Here is a tiny trained network, its code and every weight. The questions are about switching its units off for an input and a class, where a switched-off unit gives its printed mean instead of its output.

import numpy as np


def w(rows, s, z=0):
    codes = np.array(rows[::2]) - 128.0
    scale = np.full(codes.shape[1], s)
    scale[-1] = z or s
    return codes * scale


def f(y):
    return y / 2 * (1 + np.tanh(0.7978845608 * (y + 0.044715 * y**3)))


def log_softmax(a):
    a = a - a.max(-1, keepdims=True)
    return a - np.log(np.exp(a).sum(-1, keepdims=True))


def net(x, mask):
    res = np.array(x, float).reshape(1, 5) / 4 @ E
    y = f(res @ A[0][:, :-1].T + A[0][:, -1])
    res = res + np.where(mask, y, B[0][:, -1]) @ B[0][:, :-1]
    return log_softmax(res[-1] @ U[:, :-1].T + U[:, -1])


A, B = {}, {}
E = w([
[150,73,126,16,106],'x0',
[46,108,106,197,82],'x1',
[186,87,155,181,32],'x2',
[126,200,1,150,65],'x3',
[181,30,76,103,210],'x4',
],0.0097)
A[0] = w([
[114,57,145,114,165,112],'n1',
[57,143,94,180,11,145],'n2',
[131,126,124,109,120,69],'n3',
[124,59,56,161,177,146],'n4',
[61,178,108,151,167,151],'n5',
[126,158,120,178,120,183],'n6',
[118,62,128,132,163,99],'n7',
[142,141,134,205,110,71],'n8',
[125,185,66,113,156,196],'n9',
[118,33,122,152,160,172],'n10',
[102,177,117,131,97,115],'n11',
[86,102,102,143,162,96],'n12',
[144,119,136,140,159,2],'n13',
[45,192,116,99,122,74],'n14',
[88,116,189,109,155,105],'n15',
[173,90,101,64,79,106],'n16',
[118,121,180,124,125,116],'n17',
[87,147,111,164,62,92],'n18',
[148,74,170,172,91,80],'n19',
[179,73,184,189,42,167],'n20',
[138,90,109,179,105,128],'n21',
[92,98,250,97,128,169],'n22',
[61,129,105,172,8,157],'n23',
[129,71,96,20,110,135],'n24',
[192,166,137,120,72,199],'n25',
[48,142,148,111,135,126],'n26',
[127,77,99,46,110,121],'n27',
[84,145,100,164,127,147],'n28',
[116,123,146,124,126,77],'n29',
[114,59,125,133,160,99],'n30',
[135,121,174,140,125,117],'n31',
],0.013,0.0067)
B[0] = w([
[107,103,176,150,170,190],'n1',
[59,146,48,57,121,249],'n2',
[128,110,154,139,112,123],'n3',
[174,86,126,64,124,200],'n4',
[92,116,84,76,128,196],'n5',
[140,128,98,115,81,181],'n6',
[138,106,151,138,180,173],'n7',
[156,132,115,118,88,163],'n8',
[124,160,102,89,91,202],'n9',
[147,107,179,101,170,206],'n10',
[110,94,108,135,173,172],'n11',
[143,99,103,101,132,150],'n12',
[122,107,119,151,162,127],'n13',
[52,57,84,75,219,181],'n14',
[84,169,146,157,144,177],'n15',
[197,152,148,154,75,180],'n16',
[116,161,146,160,109,155],'n17',
[84,117,92,123,133,190],'n18',
[119,223,132,122,71,168],'n19',
[120,210,88,105,8,218],'n20',
[142,144,153,84,113,163],'n21',
[74,223,175,174,108,233],'n22',
[48,109,38,38,157,241],'n23',
[221,119,202,130,105,210],'n24',
[158,112,101,122,73,183],'n25',
[90,162,144,102,147,165],'n26',
[207,130,179,116,110,187],'n27',
[121,140,129,99,105,179],'n28',
[120,126,144,131,118,124],'n29',
[140,110,153,137,157,172],'n30',
[132,162,124,170,112,151],'n31',
],0.011,0.014)
U = w([
[35,172,2,75,110,204],'0',
[125,148,18,237,120,61],'1',
[192,26,138,83,197,190],'2',
[53,172,195,194,189,189],'3',
[210,186,150,164,47,119],'4',
[95,42,123,224,243,11],'5',
[79,46,70,253,137,3],'6',
],0.0091,0.0049)

Each question gives the input, the list of numbers given to net, and the class t.
The units are the neurons (one row each of A and B). Each row of codes is followed by its name. A weight is (code - 128) times the scale printed after its matrix; where a second scale follows, it is the last column's (A, B and U).
mask holds one flag per neuron, in row order. A switched-off neuron (its flag False) gives its mean, the last column of its row in B, instead of its output. The means were averaged over made-up inputs and are rounded, as every weight is.
A unit's drop is (log p(t) with every unit on - log p(t) with that unit switched off) / (log p(t) with every unit on - log p(t) with every unit switched off).
The circuit of an input: a set's keep is (log p(t) with only the set's units on - log p(t) with every unit switched off) / (log p(t) with every unit on - log p(t) with every unit switched off). Starting from the 12 units with the biggest drops (on a tie, the unit counted first), units are removed one at a time, each time the one whose removal leaves the highest keep (on an exact tie, the one counted first), for as long as the keep stays at least 0.8.
units of the circuit, in order: the units of the circuit, biggest drop first
top k neurons: the k neurons with the biggest drops, biggest first
drop of u: that unit's drop, to one decimal
input [8,6,3,5,3], class 4: units of the circuit, in order : (n24 n16)
input [4,-8,3,0,5], class 2: units of the circuit, in order : (n20)
input [0,6,-6,-2,2], class 2: units of the circuit, in order : (n2 n20 n22)
input [-7,-5,-3,5,8], class 2: units of the circuit, in order : (n2 n20)
input [-6,-5,-5,-4,-2], class 3: units of the circuit, in order : (n23 n20)
input [-2,0,5,-7,8], class 3: units of the circuit, in order : (n1 n22)
input [7,-6,-6,4,6], class 2: top 2 neurons : (n20 n22)
input [6,-4,-7,-2,3], class 2: drop of n20 : 0.2
input [-3,-5,4,-6,6], class 3: drop of n22 : 0.1
input [-1,-1,-5,-6,4], class 3: drop of n22 : 0.2
input [-6,-6,1,2,2], class 4: top 3 neurons : (n23 n2 n14)
input [-6,-5,8,3,3], class 4: drop of n23 : 0.3
